Below is a small trained network, with its code and all its weights. Each question gives an input and a target symbol and asks what happens when units are switched off, that is, made to give their printed mean instead of their output.

import numpy as np


def w(rows, s, z=0):
    codes = np.array(rows[::2]) - 128.0
    scale = np.full(codes.shape[1], s)
    scale[-1] = z or s
    return codes * scale


def f(y):
    return y / 2 * (1 + np.tanh(0.7978845608 * (y + 0.044715 * y**3)))


def softmax(a):
    e = np.exp(a - a.max(-1, keepdims=True))
    return e / e.sum(-1, keepdims=True)


def log_softmax(a):
    a = a - a.max(-1, keepdims=True)
    return a - np.log(np.exp(a).sum(-1, keepdims=True))


def net(x, mask):
    ids = ['αβγδεμξστψ'.index(c) for c in x.split()]
    T = len(ids)
    res = E[ids] + P[:T]
    r = res
    for j in range(3):
        rows = slice(3 * j, 3 * j + 3)
        q, k, v = (r @ M[0][rows].T for M in (Q, K, V))
        z = softmax(np.where(np.tri(T) > 0, q @ k.T / 3**0.5, -1e9)) @ v
        o = O[0][rows]
        res = res + np.where(mask[j], z, o[:, -1]) @ o[:, :-1]
    y = f(res @ A[0][:, :-1].T + A[0][:, -1])
    res = res + np.where(mask[3:11], y, B[0][:, -1]) @ B[0][:, :-1]
    return log_softmax(res[-1] @ U[:, :-1].T + U[:, -1])


Q, K, V, O, A, B = {}, {}, {}, {}, {}, {}
E = w([
[217,44,177],'α',
[148,181,119],'β',
[162,131,152],'γ',
[103,228,133],'δ',
[157,142,126],'ε',
[206,166,141],'μ',
[131,147,153],'ξ',
[119,116,143],'σ',
[181,129,156],'τ',
[31,246,151],'ψ',
],0.011)
P = w([
[201,249,225],'0',
[80,69,171],'1',
[183,139,120],'2',
[134,136,42],'3',
[69,73,176],'4',
[201,146,123],'5',
[110,121,65],'6',
[64,80,181],'7',
[215,149,127],'8',
[116,104,73],'9',
],0.012)
Q[0] = w([
[177,141,156],'head 1',
[105,142,80],'head 1',
[169,146,166],'head 1',
[162,178,16],'head 2',
[7,45,34],'head 2',
[151,112,193],'head 2',
[23,108,5],'head 3',
[85,140,3],'head 3',
[189,130,199],'head 3',
],0.011)
K[0] = w([
[112,96,116],'head 1',
[126,161,115],'head 1',
[112,84,114],'head 1',
[195,77,115],'head 2',
[57,35,49],'head 2',
[108,242,136],'head 2',
[8,163,28],'head 3',
[111,153,53],'head 3',
[186,92,195],'head 3',
],0.013)
V[0] = w([
[129,205,128],'head 1',
[169,166,157],'head 1',
[123,153,149],'head 1',
[223,88,121],'head 2',
[37,129,146],'head 2',
[88,250,66],'head 2',
[186,80,141],'head 3',
[116,254,111],'head 3',
[87,201,107],'head 3',
],0.0097)
O[0] = w([
[207,203,120,111],'head 1',
[116,180,72,212],'head 1',
[115,152,118,144],'head 1',
[253,77,196,235],'head 2',
[42,185,29,6],'head 2',
[2,120,174,77],'head 2',
[97,115,116,253],'head 3',
[146,194,198,114],'head 3',
[197,185,174,32],'head 3',
],0.0082,0.0047)
A[0] = w([
[1,92,186,145],'neuron 1',
[145,238,234,205],'neuron 2',
[170,102,23,254],'neuron 3',
[122,140,151,119],'neuron 4',
[124,95,116,157],'neuron 5',
[111,58,171,28],'neuron 6',
[68,219,222,44],'neuron 7',
[194,145,197,151],'neuron 8',
],0.0093,0.0057)
B[0] = w([
[132,254,176,194],'neuron 1',
[117,31,76,220],'neuron 2',
[133,180,33,218],'neuron 3',
[134,108,140,128],'neuron 4',
[124,107,122,160],'neuron 5',
[111,77,213,165],'neuron 6',
[193,135,147,163],'neuron 7',
[162,174,140,254],'neuron 8',
],0.0085,0.011)
U = w([
[91,41,246,25],'α',
[65,28,26,194],'β',
[115,97,163,94],'γ',
[88,178,194,116],'δ',
[105,89,49,135],'ε',
[210,207,146,148],'μ',
[93,124,134,101],'ξ',
[99,169,35,254],'σ',
[100,142,189,93],'τ',
[91,254,175,59],'ψ',
],0.0069,0.0046)

Each question gives the input, a string of symbols that net reads in full, and the target symbol t.
The units are the heads (3 rows each of Q, K, V and O) and the neurons (one row each of A and B). Each row of codes is followed by its name. A weight is (code - 128) times the scale printed after its matrix; where a second scale follows, it is the last column's (O, A, B and U).
mask holds one flag per unit, heads first, then neurons. A switched-off unit (its flag False) gives its mean, the last column of its rows in O or B, instead of its output. The means were averaged over made-up inputs and are rounded, as every weight is.
A unit's drop is (log p(t) with every unit on - log p(t) with that unit switched off) / (log p(t) with every unit on - log p(t) with every unit switched off).
The circuit of an input: a set's keep is (log p(t) with only the set's units on - log p(t) with every unit switched off) / (log p(t) with every unit on - log p(t) with every unit switched off). Starting from all 11 units, units are removed one at a time, each time the one whose removal leaves the highest keep (on an exact tie, the one counted first), for as long as the keep stays at least 0.8.
circuit, biggest first: the units of the circuit, biggest drop first
most important unit: the unit with the biggest drop
k most important neurons: the k neurons with the biggest drops, biggest first
which heads matter: for each layer, one digit per head in row order, 1 if its drop is at least 0.15 and else 0, layers parted by /
drop of u: that unit's drop, to one decimal
input μ α α β α ξ, target α: which heads matter	110
input ψ μ α σ, target μ: circuit, biggest first	(head 2; head 3)
input ψ α α ξ α α τ α σ, target ψ: 2 most important neurons	(neuron 1; neuron 2)
input α ξ α ψ σ α μ, target μ: which heads matter	010
input α τ α γ, target μ: circuit, biggest first	(head 2)
input α α α β σ α ψ σ, target ψ: circuit, biggest first	(neuron 1; head 2)
input α α ψ α α β α ξ, target ψ: circuit, biggest first	(neuron 1; head 2)
input σ α σ σ τ ψ σ μ, target ψ: circuit, biggest first	(head 2; neuron 1)
input α α α μ ε, target β: 3 most important neurons	(neuron 8; neuron 1; neuron 7)
input σ σ α μ α σ, target β: circuit, biggest first	(head 3; neuron 1)
input μ τ σ ψ α τ, target α: 2 most important neurons	(neuron 3; neuron 1)
input σ α α τ σ ψ σ τ μ, target β: 2 most important neurons	(neuron 1; neuron 8)
input σ α ε, target β: circuit, biggest first	(neuron 1; head 3)
input τ γ α τ σ, target σ: 2 most important neurons	(neuron 2; neuron 6)
input μ σ τ, target α: 3 most important neurons	(neuron 2; neuron 3; neuron 1)
input σ α α, target β: circuit, biggest first	(head 3)
input μ ψ σ α σ σ α α σ, target α: circuit, biggest first	(head 2; neuron 3; head 1)
input ε γ α α α α α α, target α: 3 most important neurons	(neuron 6; neuron 3; neuron 8)
input σ α ε α α α ε α σ, target β: 2 most important neurons	(neuron 8; neuron 1)
input σ α α γ α τ, target β: most important unit	head 3
input μ σ α σ α, target α: 2 most important neurons	(neuron 6; neuron 3)
input γ α α α α σ α α α β, target μ: 2 most important neurons	(neuron 2; neuron 8)
input ψ α α σ α, target ψ: drop of neuron 1	1.8
input α α ψ α τ μ ε, target μ: drop of neuron 8	0.1
input ψ α σ α α δ, target ψ: drop of head 2	1.9
